Below are the code and all the weights of a small trained network. Each question names an input and a target symbol and asks about switching units off, where a switched-off unit gives its printed mean instead of its output.

import numpy as np


def w(rows, s, z=0):
    codes = np.array(rows[::2]) - 128.0
    scale = np.full(codes.shape[1], s)
    scale[-1] = z or s
    return codes * scale


def f(y):
    return np.maximum(y, 0)


def softmax(a):
    e = np.exp(a - a.max(-1, keepdims=True))
    return e / e.sum(-1, keepdims=True)


def log_softmax(a):
    a = a - a.max(-1, keepdims=True)
    return a - np.log(np.exp(a).sum(-1, keepdims=True))


def net(x, mask):
    ids = ['αγδζηλξσψω'.index(c) for c in x.split()]
    T = len(ids)
    res = E[ids] + P[:T]
    r = res
    for j in range(2):
        rows = slice(3 * j, 3 * j + 3)
        q, k, v = (r @ M[0][rows].T for M in (Q, K, V))
        z = softmax(np.where(np.tri(T) > 0, q @ k.T / 3**0.5, -1e9)) @ v
        o = O[0][rows]
        res = res + np.where(mask[j], z, o[:, -1]) @ o[:, :-1]
    y = f(res @ A[0][:, :-1].T + A[0][:, -1])
    res = res + np.where(mask[2:18], y, B[0][:, -1]) @ B[0][:, :-1]
    return log_softmax(res[-1] @ U[:, :-1].T + U[:, -1])


Q, K, V, O, A, B = {}, {}, {}, {}, {}, {}
E = w([
[137,119,102],'α',
[126,90,35],'γ',
[92,7,160],'δ',
[70,55,144],'ζ',
[171,186,130],'η',
[92,197,108],'λ',
[231,124,76],'ξ',
[122,53,62],'σ',
[138,128,147],'ψ',
[163,70,142],'ω',
],0.014)
P = w([
[150,127,176],'0',
[86,116,119],'1',
[212,186,167],'2',
[152,179,112],'3',
[138,174,2],'4',
[95,130,158],'5',
[136,143,213],'6',
],0.007)
Q[0] = w([
[48,140,43],'h0',
[68,40,114],'h0',
[166,126,200],'h0',
[91,96,255],'h1',
[79,179,131],'h1',
[122,118,158],'h1',
],0.0096)
K[0] = w([
[209,80,111],'h0',
[151,171,95],'h0',
[44,64,24],'h0',
[222,203,66],'h1',
[82,52,144],'h1',
[1,175,26],'h1',
],0.009)
V[0] = w([
[210,111,186],'h0',
[213,81,43],'h0',
[116,131,84],'h0',
[78,119,142],'h1',
[207,140,115],'h1',
[68,6,116],'h1',
],0.012)
O[0] = w([
[183,189,250,143],'h0',
[211,111,177,183],'h0',
[127,61,80,129],'h0',
[137,126,133,139],'h1',
[194,152,105,113],'h1',
[125,82,169,253],'h1',
],0.011,0.0054)
A[0] = w([
[76,132,86,183],'n0',
[2,199,142,240],'n1',
[141,76,41,177],'n2',
[172,73,109,90],'n3',
[96,31,54,76],'n4',
[225,64,131,186],'n5',
[108,182,158,211],'n6',
[185,172,116,35],'n7',
[162,49,136,100],'n8',
[48,166,129,182],'n9',
[108,95,144,67],'n10',
[57,188,111,107],'n11',
[47,43,132,42],'n12',
[121,208,108,84],'n13',
[197,163,217,254],'n14',
[38,114,80,174],'n15',
],0.0086,0.003)
B[0] = w([
[79,126,160,161],'n0',
[97,60,33,184],'n1',
[189,58,220,185],'n2',
[178,119,150,183],'n3',
[61,124,76,205],'n4',
[178,129,106,255],'n5',
[66,87,39,155],'n6',
[202,122,174,145],'n7',
[132,181,151,224],'n8',
[51,118,102,162],'n9',
[93,77,178,160],'n10',
[83,88,153,149],'n11',
[108,171,236,219],'n12',
[115,135,161,142],'n13',
[154,142,2,244],'n14',
[29,146,109,184],'n15',
],0.0054,0.0076)
U = w([
[149,180,56,2],'α',
[174,85,67,2],'γ',
[166,126,238,84],'δ',
[105,114,144,2],'ζ',
[174,213,141,250],'η',
[91,82,32,254],'λ',
[221,177,135,202],'ξ',
[164,55,103,140],'σ',
[140,147,69,233],'ψ',
[127,254,167,3],'ω',
],0.0095,0.0031)

Each question gives the input, a string of symbols that net reads in full, and the target symbol t.
The units are the heads (3 rows each of Q, K, V and O) and the neurons (one row each of A and B). Each row of codes is followed by its name. A weight is (code - 128) times the scale printed after its matrix; where a second scale follows, it is the last column's (O, A, B and U).
mask holds one flag per unit, heads first, then neurons. A switched-off unit (its flag False) gives its mean, the last column of its rows in O or B, instead of its output. The means were averaged over made-up inputs and are rounded, as every weight is.
A unit's drop is (log p(t) with every unit on - log p(t) with that unit switched off) / (log p(t) with every unit on - log p(t) with every unit switched off).
The circuit of an input: a set's keep is (log p(t) with only the set's units on - log p(t) with every unit switched off) / (log p(t) with every unit on - log p(t) with every unit switched off). Starting from the 12 units with the biggest drops (on a tie, the unit counted first), units are removed one at a time, each time the one whose removal leaves the highest keep (on an exact tie, the one counted first), for as long as the keep stays at least 0.8.
circuit, biggest first: the units of the circuit, biggest drop first
most important unit: the unit with the biggest drop
heads that matter: for each layer, one digit per head in row order, 1 if its drop is at least 0.15 and else 0, layers parted by /
drop of u: that unit's drop, to one decimal
input ξ α γ, target ξ: heads that matter : 10
input γ λ δ λ δ ζ, target λ: heads that matter : 11
input δ λ δ ξ η δ λ, target λ: most important unit : n1
input δ δ γ γ, target δ: heads that matter : 01
input η λ ζ, target λ: heads that matter : 11
input λ δ ξ ζ δ, target ξ: heads that matter : 10
input ξ α ξ λ, target ξ: circuit, biggest first : h0; n7; h1
input λ δ δ ξ ξ ξ δ, target ξ: heads that matter : 11
input ξ σ δ ξ ζ, target ξ: heads that matter : 10
input δ δ δ ζ δ γ γ, target δ: circuit, biggest first : h1; n14; n1
input λ λ δ δ, target λ: drop of h1 : 0.3
input δ δ ξ ζ, target ξ: drop of h0 : 0.5
input γ γ ξ λ, target ξ: drop of n6 : -0.1
input δ γ δ λ λ δ, target λ: drop of n15 : 0.2
